Below is a small trained network, with its code and all its weights. Each question gives an input and a class and asks what happens when units are switched off, that is, made to give their printed mean instead of their output.

import numpy as np


def w(rows, s, z=0):
    codes = np.array(rows[::2]) - 128.0
    scale = np.full(codes.shape[1], s)
    scale[-1] = z or s
    return codes * scale


def norm(h):
    return h / np.sqrt((h * h).mean(-1, keepdims=True) + 1e-5)


def f(y):
    return np.maximum(y, 0)


def log_softmax(a):
    a = a - a.max(-1, keepdims=True)
    return a - np.log(np.exp(a).sum(-1, keepdims=True))


def net(x, mask):
    res = np.array(x, float).reshape(1, 7) / 4 @ E
    u = 0
    for l in range(3):
        y = f(norm(res) @ A[l][:, :-1].T + A[l][:, -1])
        res = res + np.where(mask[u : u + 6], y, B[l][:, -1]) @ B[l][:, :-1]
        u += 6
    return log_softmax(norm(res)[-1] @ U[:, :-1].T + U[:, -1])


A, B = {}, {}
E = w([
[126,128,123,127,127,128,126,130,127,125],'x0',
[168,215,110,170,156,87,173,162,152,150],'x1',
[128,128,127,129,128,129,126,129,126,130],'x2',
[128,128,125,127,130,130,127,130,127,126],'x3',
[106,88,137,142,254,61,77,143,130,122],'x4',
[174,102,98,240,132,116,45,95,142,139],'x5',
[126,130,126,127,127,127,126,129,127,127],'x6',
],0.00063)
A[0] = w([
[57,134,94,62,186,65,125,208,101,116,57],'L0N1',
[212,254,29,206,100,86,152,205,207,113,2],'L0N2',
[82,43,194,163,16,188,34,85,42,151,28],'L0N3',
[134,248,151,157,211,41,191,188,115,248,56],'L0N4',
[82,186,124,115,179,77,151,190,101,202,14],'L0N5',
[156,121,51,232,22,137,37,152,103,143,92],'L0N6',
],0.00083,0.00091)
B[0] = w([
[179,104,180,112,158,162,159,86,138,117,209],'L0N1',
[103,112,254,142,102,132,145,92,35,225,233],'L0N2',
[166,158,29,108,133,136,160,115,204,9,229],'L0N3',
[147,120,54,90,138,127,131,121,165,17,251],'L0N4',
[177,116,125,95,145,127,132,76,167,30,164],'L0N5',
[188,108,156,128,132,168,189,46,180,103,254],'L0N6',
],0.0014,0.00068)
A[1] = w([
[152,209,135,155,149,102,152,132,92,140,251],'L1N1',
[49,68,141,84,142,120,88,124,84,110,2],'L1N2',
[25,118,132,60,201,56,125,215,82,123,213],'L1N3',
[116,179,157,38,30,193,237,132,141,117,207],'L1N4',
[148,151,65,199,20,165,85,136,91,151,185],'L1N5',
[158,84,124,236,202,75,5,98,169,131,107],'L1N6',
],0.0013,0.00041)
B[1] = w([
[143,170,109,171,129,88,143,120,207,123,178],'L1N1',
[127,161,176,156,118,159,151,121,122,237,173],'L1N2',
[229,106,169,149,122,210,166,46,178,116,214],'L1N3',
[96,117,53,211,150,71,32,202,95,174,248],'L1N4',
[147,88,216,76,255,141,190,75,177,126,183],'L1N5',
[82,174,84,89,59,143,148,220,76,166,255],'L1N6',
],0.0014,0.0018)
A[2] = w([
[116,28,94,133,58,194,49,144,103,164,244],'L2N1',
[21,34,89,109,97,160,21,181,38,153,59],'L2N2',
[183,110,157,172,209,98,123,91,218,141,253],'L2N3',
[53,192,70,82,23,123,178,207,114,149,251],'L2N4',
[66,9,219,32,142,203,85,4,104,68,24],'L2N5',
[101,118,74,192,155,72,24,162,107,119,88],'L2N6',
],0.0013,0.0004)
B[2] = w([
[125,105,134,63,166,111,128,88,127,62,243],'L2N1',
[102,150,253,79,76,79,138,43,89,94,234],'L2N2',
[90,117,145,77,86,137,132,131,119,113,237],'L2N3',
[97,104,108,175,164,78,27,127,95,117,208],'L2N4',
[144,151,72,206,142,155,130,222,129,208,252],'L2N5',
[70,164,96,118,64,117,117,159,88,131,206],'L2N6',
],0.002,0.0016)
U = w([
[33,75,188,40,60,86,43,81,38,69,254],'0',
[94,218,7,199,118,41,84,243,112,173,210],'1',
[200,36,44,115,67,239,120,47,208,49,100],'2',
[215,183,201,215,54,141,211,62,195,220,15],'3',
[122,48,193,90,202,240,168,222,115,253,61],'4',
[190,169,145,32,215,86,227,144,228,24,48],'5',
],0.0059,0.00082)

Each question gives the input, the list of numbers given to net, and the class t.
The units are the neurons (one row each of A and B). Each row of codes is followed by its name. A weight is (code - 128) times the scale printed after its matrix; where a second scale follows, it is the last column's (A, B and U).
mask holds one flag per neuron, layer by layer. A switched-off neuron (its flag False) gives its mean, the last column of its row in B, instead of its output. The means were averaged over made-up inputs and are rounded, as every weight is.
A unit's drop is (log p(t) with every unit on - log p(t) with that unit switched off) / (log p(t) with every unit on - log p(t) with every unit switched off).
The circuit of an input: a set's keep is (log p(t) with only the set's units on - log p(t) with every unit switched off) / (log p(t) with every unit on - log p(t) with every unit switched off). Starting from the 12 units with the biggest drops (on a tie, the unit counted first), units are removed one at a time, each time the one whose removal leaves the highest keep (on an exact tie, the one counted first), for as long as the keep stays at least 0.8.
circuit, biggest first: the units of the circuit, biggest drop first
most important unit: the unit with the biggest drop
top k neurons: the k neurons with the biggest drops, biggest first
top k neurons in layer l: the k neurons of layer l with the biggest drops, biggest first
input [-2,5,-4,3,0,6,3], class 3: circuit, biggest first	[L1N4 L0N2]
input [5,2,8,-3,-1,6,-2], class 3: circuit, biggest first	[L1N4 L1N5]
input [4,8,7,1,-1,7,5], class 3: circuit, biggest first	[L1N4 L0N2]
input [7,5,-7,-4,-8,-3,-5], class 1: circuit, biggest first	[L1N4]
input [4,-1,0,-3,8,-7,6], class 4: circuit, biggest first	[L2N5 L2N1 L1N3]
input [0,0,7,5,-5,3,6], class 2: top 2 neurons in layer 1	[L1N4 L1N2]
input [1,0,-6,-5,1,7,7], class 0: top 2 neurons	[L2N5 L1N3]
input [-1,-4,-6,6,1,-8,-2], class 4: circuit, biggest first	[L1N6 L2N5]
input [1,-7,0,4,0,3,5], class 2: top 2 neurons	[L0N3 L1N4]
input [6,0,-4,7,8,6,-2], class 0: top 2 neurons	[L2N5 L2N2]
input [0,7,2,-7,0,3,-3], class 3: top 2 neurons	[L0N2 L1N4]
input [4,2,2,-1,0,-6,-4], class 1: top 2 neurons in layer 1	[L1N4 L1N5]
input [-7,-8,-8,-3,7,0,-6], class 4: top 2 neurons	[L2N5 L1N4]
input [-3,-7,-6,-6,8,-1,7], class 4: circuit, biggest first	[L2N5 L1N3]
input [5,-5,-8,-2,5,-7,-4], class 4: top neuron	[L2N5]
input [-2,8,5,-6,-4,-7,-4], class 1: top 2 neurons	[L1N4 L2N4]
input [3,-1,8,7,7,-1,2], class 4: top 2 neurons	[L1N3 L1N4]
input [8,5,4,-3,-5,-1,2], class 1: top 2 neurons	[L1N4 L1N3]
input [-6,0,-7,0,4,-1,-5], class 4: top 2 neurons in layer 2	[L2N1 L2N2]
input [8,-5,-6,4,-2,3,7], class 2: most important unit	L0N3
input [-6,3,8,-7,8,-1,-6], class 5: top 3 neurons	[L1N4 L1N3 L2N5]
input [8,1,1,4,0,4,3], class 3: top 3 neurons in layer 1	[L1N4 L1N5 L1N6]
